Each row was made from one path, in order. Every step used is in the known rows, and no mark comes twice. Write each row's path.
Each row is shifted at random along 6 fixed directions that mean nothing.
Known rows:
moda rumumo dibo rega fazori bodil fege lodeku: [-184  228  -19  350  -59 -134   37  -24 -356 -156  -80  173  157  175
  116   -1   85  -18  -78 -367  -83  -44   -8 -121 -103 -229 -115  316
   50   68  -77 -210 -302 -349  -97  143  399 -206  167  -44 -181  274
   -4 -151 -104 -324  -85   14 -109   49  -57  206   64]
dibo rega moda rumumo liku mero fege lodeku: [ -41 -383 -119  255  -58   25  400 -136 -319  -44 -236  -54  178   29
  368  -77   22  180   85 -791   42 -597  -70  224  -50 -135  355   50
 -139 -142 -386  -69 -146 -183 -615   -3  192  277   86 -527  215  462
  569   63 -277   28  -53   75 -335  610   41 -300   95]
fazori lodeku rega moda mero fege bodil dibo rumumo: [-100  340 -104  210  289  -50  152 -359 -340  308 -430  -33  303    6
  231  138  -87  -86  427 -184 -187 -420 -551  216  149 -292  375  -43
   82 -153  -79   92 -416  -87 -565 -132  118  244  140 -250   21   59
  -51   99  -69  193  -41   21 -265  -20 -161  -22   50]
moda mero liku rumumo dibo rega: [   1  179 -138  -10  308  -58  -62 -220  -84 -234  181   78  -41 -172
 -144   84 -355   16   97 -279  -87 -405 -181  783  134 -156  190  324
 -109 -135   52  239  249 -200 -377  -91   84   -2   77    1    0 -610
  -23  139 -151   27  157  126 -255  111  -97   54  184]
mero liku moda rumumo dibo: [-216  141 -271 -175 -165   48  -86  -87    2   33  -49   76 -284  170
 -100  -15  -46  130 -205    0 -152   57  171  162   25 -347 -130  237
   96   25   75   87  215 -447   90  -45   73 -365  246  113 -118  -95
  -22  -96  -87 -190   60   89   14 -112  240  244   33]
lodeku rega rumumo liku mero: [  12  112 -185  -19  147  127  -15 -268 -228   14  319   86 -139  -94
   78 -192 -478  291   50 -158  102  -90 -189  584   74 -220  -69  203
    4 -159  250  222  234 -158   -3  245   18  187 -102 -276  308 -226
  182  453  -51  218   15  -30 -238   66  226 -118   27]
liku mero moda rumumo: [-121  -95  -89   31  -10  150  -82 -454 -143  -73  143 -147   17   34
  189 -220 -164  133   21 -488 -138 -224 -206  215   46 -280  200  -37
  136 -135 -122  117   56 -128 -165  -63   57  128    1 -220  183  -61
  287  159  -96  147  224   35  -97    5    3   42   51]
fege bodil fazori lodeku: [ -65  104  339  246  108   53  147  -61 -288  -37 -261  237  213 -126
  -49  156   26 -255  245   80 -182 -334 -168  -49   13   22  -56 -109
 -188   36 -208  204 -353  106 -295  -76  127  -78 -214  126 -177  -58
 -105 -121  144  -26 -125 -201   44   98 -379   36  163]
fege bodil fazori rega dibo: [-350   96   32  105 -130 -197  -54   21 -355  102 -401  163   20  156
  -32  263    9  -21   -9  136 -189   65  -17 -259   76   64   38  -19
  280  134   60   97 -353 -183 -104  -18  141 -345  144  -15 -179  330
   21 -235  -88  -87  -66 -212   37  -10  -15   88    9]
fazori bodil fege lodeku rega dibo: [-143    3 -250  370 -204  -78   62 -235 -433   -7   42  -55   90  148
  428 -211 -117   13   83 -459  119  -12 -232   16   38 -303  254   83
  195 -274  -28   92 -356 -139 -552  -32  260  255 -157 -193  304  296
  185  105  -18   45 -112 -148 -252  179  364    9   64]
moda rumumo dibo rega fazori: [  93  427  -97   62  320  -39  -68 -100 -166  -43  243  241  -38   56
    7  -87  -82  220 -206   93    9   90  -37  260  -17  -47 -272  453
   16  230  342  -25  284 -301  305  230  112 -152  141  -61  -98  -94
 -270  207 -137  -41 -287   13   30   54  162   47  -30]
moda rumumo dibo bodil fege fazori lodeku: [-189    9  -94  195  120  156  277  142 -191  -64    5  357   -8  146
  235  193  143 -128 -132 -199 -146  -88   98  197  -31 -166 -135   10
 -120   55   26   52  -46 -214 -223  428  272 -362  -96  127   67  133
  102   90 -206 -472 -294  -55 -217  118  237  168  170]
rega rumumo dibo moda mero: [-134 -244 -317    8 -112   33  130 -250 -215 -202   67   65 -135  180
  260  -80 -208   91  -83 -483   46 -123  -12  245 -122 -242   15   68
  108 -354 -152  -59   62 -460 -240  232  197   -9  -22 -182  223  171
  420  188 -169 -367  185  128  -75   62  297  184 -137]
liku dibo rumumo moda mero fege: [  36  498 -278 -116  288  -11 -127 -274  169  491 -257  -56  -38   38
  -94 -144 -194  -44  194  128 -190  -72 -279  175  213 -116  -24  208
  127  216  297   57   55 -162  288  -94 -185  -40  310  -68 -127 -502
 -254  114  164  324 -284   60  -40 -258  -26  -63  -14]
fege fazori lodeku rega rumumo moda: [  50  390  -52  287  284  123   33   -6 -347  175   93  492   24  -34
  -97  304 -213  -61  -30  109   17 -123 -306  218 -236 -161 -210  -38
 -365   89   56  324  123 -183 -134  519  195 -122 -207  142   10  151
 -161  266   79 -168 -364   94  -52   63  109  391   44]
rumumo dibo moda mero fege bodil: [-170  101  -86   59    0   28  165 -198   62  134 -453  101 -161  136
  -52   19   33 -115  220  -55 -234 -171  -39   80  109 -216  -46  169
  158  -85  -63  -11 -314 -282  -26    0  110  -84  189 -122  -46   42
  -58  -82   -7  -18  -69   15  -28  -22  -18 -113   55]
bodil fege fazori lodeku: [  35    8  -29  247  321   53  387   76 -206   94 -151   82  256 -142
  307  -13  191 -126   61 -161  -42 -201 -191   25  105   59  177 -165
 -234    6 -165   98 -192  165 -457   80   90  233 -191  -76  186  174
   37  132  -62   -3 -286 -182 -172  453   45 -211  218]
fazori rega moda rumumo dibo bodil fege lodeku: [ -34  103  110  457 -254  -39  308    2 -255  121  -74  119  320  189
   67  103  257 -426   59 -200  -33 -252  145 -486 -180 -267 -115  275
  -62  106 -205 -174 -387 -301  -29 -205  334 -491  137  -76 -372  514
   -8 -609   53 -202 -527  -80   27  102 -202  265   74]
rumumo moda mero fege fazori bodil: [-280  271  -29  119  230  -14   43 -276  -16  301 -435 -162  -57    9
  166   26  -71   47  295 -199 -305 -284 -381   75  127  -57   33  -74
   81  -72  -41  138 -383   17 -110  -39  122  323  205 -231  112  120
 -121  189   94  265  -11  -33 -157   22  -59 -122  213]
bodil fege fazori lodeku rega rumumo liku mero moda: [ -75   41 -246  157  324   57  415   57 -378  212 -516  271  240  -26
   86  133  -12   48   72  -57 -146 -295 -178   60   91 -133  140   19
 -171   45 -213  219 -158 -174 -345  208  104    6   88 -208   74  467
  291   97 -194 -101 -262 -182 -300  503    6 -235  100]
bodil fazori rega rumumo moda: [  61  250   58  277  422  175  173 -176 -420  -57    7   88  118 -271
  140   84 -111 -145  180 -348   32 -528 -360  260   15  -75  189 -158
 -136 -141 -232  255   33   47 -557 -199  -49  101 -166  -27  -14  -35
   44  107  -20  170  -76  -73   56  245 -253  196  250]
rumumo dibo bodil fege: [ -25  -88  -48  181 -133  116  322  147    8 -174 -122  108  -67  161
  110   45  144 -249  -55   88  -47   18  225 -182   23  -34 -162  306
   66  -16  -32 -114  -75 -161   92  -58  138 -301   49  -18  -92  307
   61 -247  -90 -241 -449 -193   -4   79  153 -181   80]
liku dibo rega moda mero lodeku: [ -97 -124  -47  254   71  -33   30 -103 -144  178  -71  261   79  126
 -165  238 -145 -127   70 -212    4 -277 -304  330   38  -32   31   74
 -158   11  -86  228  114 -222 -494  194  208  -70  -32   34   41  -13
   77  -24   91 -110  -40  297 -130   71 -112  277   17]
lodeku rega fazori bodil: [-190  265  243  274 -169  -45  -95 -124 -334 -158  -24  -29   83   90
  -31  157 -116    4  -16   -1 -111  -45 -184 -238 -178  -58 -208  166
   96   18 -106   62 -329  -45  131    9  359   39  114 -136  -65  451
  -96  -67   55    2   98  -81  -36 -127 -141  113   11]
fazori lodeku rega dibo: [ -63   98  -92  212 -283 -115 -113 -307 -297  132  136 -161  276  152
  220 -232 -278  153    5 -151  142  158 -241  -26   51 -130   97   24
  112  -87  118  135 -253 -186 -332  103  158  104    1 -245  157  178
  133   83    3  167   73  -91 -114   56  285   93 -195]
fazori bodil fege moda mero liku rumumo dibo: [-344 -183 -485   37  -29   27  374   28 -189 -163 -268  262 -392  165
  299  208  -37 -200  -88 -305 -237 -352   84  149  -77 -300  158  183
   15 -394 -281  266  120 -378 -391  -83  254 -194   49   74  145  262
  200  -22 -138 -452 -307   49 -312  175  395   53  229]
bodil dibo rumumo liku moda mero: [ 203 -160  -92  135    5   95  299   31  -53 -330  149  104  213  -32
 -156  274 -215 -551   95 -213  -83 -583  -62  144 -369 -284   24  433
 -299  -78 -429  102  167  -93 -186 -275  353  -27 -219  -42 -161 -163
  148 -287  -83 -310 -178  -28   35  136 -251  120  230]
fege fazori lodeku rega dibo moda rumumo: [  -9  231 -186  285 -205   51  -73 -455 -520   98  304   51  268  234
  395 -256 -300  196 -285 -251   94   89 -303   20 -173 -336  -51  100
   40   58  133  109 -152 -419  -58  312  459   99 -139 -318  223  350
   72  323 -103  -67 -174 -110 -120  192  442  234 -124]
bodil fazori lodeku fege moda rumumo liku: [-299  490 -245 -257   79  132 -117 -105 -142  528 -387   40  -13  126
  129 -316 -123  373 -111  -16 -197   69 -115   41  214 -387 -265 -121
  -24  143  303   -1 -183 -389  144  312   67 -155  308    7 -139 -222
  -14  188   81 -101  345  246  -89 -147  -66  268   41]
rega moda mero lodeku fege bodil dibo rumumo liku: [ -22   80 -202  147  -35   53  432 -267 -170  145 -185   76  166   85
  351  -77 -257 -237  125 -247  -14 -446 -207  130  -74 -366   20  403
 -264 -332 -211   -5 -167 -295 -295 -253  366  325 -103 -353   84  101
  147  -32    1  -86 -468 -108 -111  166  -78 -100  118]
dibo rumumo liku mero lodeku rega moda: [ 108  353 -116   35  266   95   20 -230 -188  410  -58   96  150  -68
 -133 -192 -380   69  162  121   80 -256 -354  361  162 -300  -83  292
 -214  -18  150  246   32  -88   -6   98    6   40   20 -126   45 -258
 -152  291  212  211 -211  -18 -196   99 -254   36  102]
rega moda rumumo dibo bodil: [ -25  253   29  155 -319  197   38 -481 -142  -73  484  -16  -56  216
  338 -372 -236   54 -115 -131   35   47   13   54 -151 -367 -314  462
  124 -132  232  -93  119 -416  405  -72  272 -130  -44 -187   13   88
  -54   48   54  -13 -343  -76   86 -164  236  185   -8]
liku rumumo moda mero lodeku: [-112 -117 -185   33 -287 -140 -150 -197  -64  182 -174  -84  128  186
   26   50 -237 -133  -20  -70 -124  -95 -111 -337   -8  -99 -135  -52
 -119   47 -114   84 -252 -333   49   34  193 -227  236 -162 -188  231
  107 -167  254 -146  -97  156  -45 -144 -177  270 -225]
rega dibo bodil fazori lodeku fege: [-261  -56  -98  154   38  126  162  109 -275   73 -349  103   11   86
  207  143   97  -22  -56   -3 -146 -188  -52   41  140   49  -20  -59
   -6   68  -78   85 -273 -100 -366  162   34 -184   19    0   77  176
  302   -8 -118 -248  -22 -103 -119  161  105 -104  107]
rumumo liku dibo moda mero lodeku rega fazori bodil fege: [-268  252 -329  109   97   36    5 -282 -264  423 -397  115  -43  225
   50 -259 -260  158   13  -28  -72   15 -347  176  310 -341 -346  205
  174  -33  244  266 -296 -407  -51  188  296  102  228 -168  167  131
 -122  286  264   41   -1  -38 -321   19  143   90   42]
lodeku fege bodil fazori rega moda rumumo liku mero: [-276  136   20   68  190  147  257 -177 -395  221 -309   93  -70   -6
  264    1  -92   97   68 -247 -270 -470 -205  126  161 -185  -47  169
   19  -11  -91  148 -239 -126  -83 -127  151   41   91 -414   38  239
  175   26   23  295 -223 -199  -95  243 -162 -232  273]
mero lodeku rega rumumo dibo: [ 107  142 -233   84 -152 -211  149  -76 -255  212 -160  135  158  214
  199  -75  -61   22  -99  273  177  133   63 -292   16   11 -146  313
   -3   70   81   27  -58 -396   52   -4   88 -183  229 -260 -116  476
   -8  -58  -47  -55 -666 -139   36  157  269  -98 -359]
moda rumumo liku mero lodeku rega dibo bodil fege: [-354  -86 -414  197 -147  430  -83 -145 -229  -25  468  281 -353  193
   93   -8 -478  170 -186 -490   29   19  -33  787  117 -546 -114   65
    8 -178  328  330  165 -402 -408  668  301 -273 -228   21  434 -207
  381  394 -171 -329  215  140 -447 -183  376  345   85]
mero lodeku fege fazori: [-134  160  -11   53  357   -7  195  344   17  340 -451  229   33  -87
 -148  395  279 -157    9   61 -133 -249  -88  131  130   76   35 -144
 -367  231 -199   91 -151   88 -337  239   17  -34   48  133   22    1
  -17  -16  -98 -215  -83  160 -140  215 -254  -12  267]
rumumo liku mero lodeku rega: [ -66 -497  -45  208 -253   70  220   87 -207 -133  -30  139   11  121
  -30  182 -241  -82  -67 -241  103 -300   -4  111 -103  -14  -86   66
 -295 -143 -267  354  -29  -87 -468  254  350    9 -106 -260  208  440
  391   37   -9 -139 -144  -17 -217  320  108  -76  -38]
bodil dibo rega moda mero lodeku fege fazori: [-342   51 -262   79  258 -214   28   72 -188  449 -655   13  141  209
   67  326   93  169  -65  -53 -175 -102 -429   70  242   41  110  -53
  -42  151    5  -93 -227 -304 -397  307  300  140  390 -259   49  461
  125   52 -180 -243  140  326 -231  153  -30   -3   84]
lodeku fege bodil fazori rega moda: [-488  339   18  -15   16    9  -96 -282 -438  286 -526 -154  -78   89
  318 -125  -18  339   36 -204 -254    2 -410  -63  374 -188   80 -182
  364 -105  138  -43 -502 -169 -168    1  118  153  308 -306   55  352
   72  105   75  280  365   59  -38  -66 -137   29  158]
mero moda rumumo liku dibo rega fazori: [ 168   83 -134   85  391   30  346 -181 -277 -138 -139  257  172   -2
  165  -81  -34  145  -78 -325   65 -425  -89  457   -5 -126  123  356
  -43   30 -114  180  353 -256 -296 -206   61  204   32 -173   69   52
  128  175 -331   67 -328 -132 -182  584  129 -142  179]
fege moda mero liku rumumo dibo bodil: [-157 -117 -177  -32   41 -108  292    1  -52  -18 -398  219 -188  101
  -88  366   26 -230   45  164 -207 -441  171   81  -46  -95  -73  206
  -71  -63 -134  215   86 -339   22 -161  107 -393  223   94 -119   80
   33 -203 -139 -381 -373   56 -289  170  121   -9  206]

Write each row's path:
[ -65  197  113  262 -214  132   24 -459 -496   31  256   30  119  184
  399 -199 -148  -46 -187  -56  -91 -139 -198 -187  -65  -87 -242  292
  242  179  215  121   26 -296  309 -268  336 -147   29 -316  -80  347
  -41  -28  117  205 -570 -230  101    3  166   72   26]  liku dibo bodil fazori rega moda rumumo
[-242  364   25  276  -28  250   22 -392 -342  251 -330  101   49  -30
 -117 -211 -365   61  253  -63 -190 -250 -402  386  248 -365  -31  145
   68   20   59  323 -419 -244 -299  141  172   -3  -21 -190   88 -174
   45  173   60  209  186 -171 -184  107 -108 -101  247]  rumumo liku mero fege bodil fazori lodeku rega dibo moda
[ -35  -19 -242  213  392  173  358   13 -329 -103 -149  413 -170   91
  422  334  133  -16  -86 -349  -28 -398 -229  491  -27 -266  302  185
  -12 -180 -181  -18  243 -241 -568   -1  144  173 -163 -133  204  298
  161  161 -385 -129 -438   77 -167  303  292  -90  275]  lodeku fege bodil dibo rega moda rumumo
[  33  -21 -241   93 -125  110  398   74 -142   -6 -384  299   54  124
  126  140  -18 -412  -59    5  -65 -317  -42  -17  -80 -418  -28  423
 -219  -90 -310   31  -70 -310 -224 -169  288  -35  -67 -123  -62  159
  113 -196  -77 -280 -593  -67  -21  239   -8  -55  260]  mero lodeku fege bodil dibo rumumo liku moda
[-249  366  -39  302  500   48  310   -3 -251  186 -545  108  -82 -131
 -176  414   99 -128  264   40 -261 -533 -265   51   69 -138   25  -35
 -113  -89 -262  315 -277   57 -323 -212  160  138  149  106  -27  228
 -246 -116  -34  -27   28  -16 -330  148 -259  -42  351]  lodeku rega fazori bodil fege moda mero liku
[-113  297 -375  155  407   23   56 -154 -223  382 -425  313  -73   83
   22  293 -214  -27  306  -60 -156 -288 -350  395  117 -279  191  -69
  -11 -103   84  351 -236 -158 -523  315  -56  -84   34   33   93 -101
  -79  259  -12   64 -250   22 -275  -15  120  124  -46]  fazori lodeku rega dibo rumumo moda mero fege bodil
[-497  152 -275    2  158   18 -146  -28 -126  627 -343  359 -353  192
  -85  284  -45  110   33  -10 -252   15 -262  190  222 -282 -184 -183
   13  -88  267  258 -264 -286 -242  569  157 -200  205   47  102  151
 -108  134  285  -33   97  406 -133 -278  -23  423  -32]  fazori rega moda mero lodeku fege bodil
[-212    7 -205  145 -147   13  277  -33 -271 -112 -325    1  -55  177
   78  315  -64 -127  -28    7 -229 -321   63 -100   43 -168    2  329
   54  -60 -167   38 -181 -385  -27 -265  279 -336  342 -180 -177  555
  169 -338 -121 -266 -233  -85 -266   56  -18 -109   10]  lodeku rega moda mero liku rumumo dibo bodil fege
[ -82   30  -87  312   47   85  389  -90 -328   31  -29  289  158   49
  111  249 -246 -200   66 -208  -16 -344 -102  312    8 -118 -151  180
 -217   47    2  220  -99 -265 -247  157  419   18 -125 -205  143  125
  237   42 -168 -229 -395 -106 -383  212   24  -57  113]  moda mero lodeku rega rumumo liku dibo bodil fege fazori
[  64  245 -294   48  107 -114  163 -173 -109  293 -159  193    1   50
 -111  -21 -106  -81  -62  329  -27 -134   83 -135  -70  -67 -247  447
   -1   22   94  121   21 -466  273 -222   95 -254  325 -167 -240  200
 -214 -172   51   34 -618 -215   85  169  191  -48 -199]  fazori rega rumumo dibo moda mero liku
[  31  201   35  324  198   51  381  -68 -113  255  -95  314  235  -30
  -64  103 -163 -135  133 -142 -119 -450 -281  381 -105   11  -52  365
 -370  165  -38  266   58 -165 -285  158  333  146  -41 -198   27   15
  -31   47   16   91 -420   34 -154  414  -23 -128  193]  rumumo liku dibo rega moda mero fege fazori lodeku
[ -53 -164  -94  104 -127 -195  319   66 -303  -32 -489   59  179  207
  -75  536  -45 -204  -51   20  -99 -481   22 -252 -242  125  154  247
  -99   45 -446   84  -40 -198 -159 -382  261 -136  251 -184 -202  609
  241 -403 -164 -204 -398 -149 -165  202  -39 -139 -164]  lodeku rega moda mero liku dibo rumumo
[-321  316 -101   86 -205  137  129 -309 -413  356 -129  253  -54  208
  353 -210 -224   69 -159 -270 -107 -143 -174  128  121 -362 -204  235
    9    4  152  223 -111 -485 -151  -30  356  -60   55 -267   25  156
   74   47  137  128 -368  -48  -17   44   88  189  103]  mero lodeku fege bodil fazori rega moda rumumo liku dibo
[ -78  194    2  272   28  410  177 -258 -276 -492  288  414 -285 -108
   -2  165 -259 -472   51 -402 -345 -610 -171  526 -229 -389  -23  321
 -177  -95 -267  302   93 -256 -216   61  416 -185 -360   70  -12 -317
   34   74  -12 -326  -86  115   66  -50 -216  183  336]  liku rumumo dibo moda mero fege bodil fazori
[-205  211 -277  -36 -316   -6   61 -325  -58  371 -223 -216   74  220
  231 -407 -173  314 -206  -69 -153  132   42 -144   58 -175  -64  346
  234  280  153 -210 -220 -491  519   24  189   -8  346 -561   83  266
  229   72 -253   45 -153 -249 -145  173  308 -372  -11]  rega dibo moda rumumo liku mero fege fazori
[-423  -76 -170   -2  -50   72  126  -63 -160   64 -399  -10  -55  223
  226   65  -71   49 -133 -425 -242 -277 -187  239  -10 -356    5  199
  129  -62 -262  -94 -183 -351 -111   88  383   88  156 -319  214  231
  386  131 -274 -252  140  -60 -314  138  189  -70  410]  lodeku fege fazori bodil dibo moda rumumo liku mero
[-447  124  -76 -177 -391 -127 -198  -10 -265   62 -560 -135   92  304
  201  -60   -8  132 -199  108 -351  168   11 -349  274  -62 -229   73
  276  243  119 -208 -506 -468  245  197  162 -547  590 -177 -281  259
  280 -155   11 -317  228   69  -91 -222  -60   40  -85]  liku rumumo dibo bodil fazori lodeku fege
[-138  353   95  338  225   66  302  111 -280  261 -387  256  171  108
  -45  237  152 -152  126  206 -121 -120 -222   15  126 -145 -146  130
 -104  126   18  100 -283 -133 -176  245  215 -274   75   82  -86  379
 -181  -72   18 -181 -296  -60 -182  183  -69   94  272]  rumumo dibo bodil fege fazori lodeku rega moda
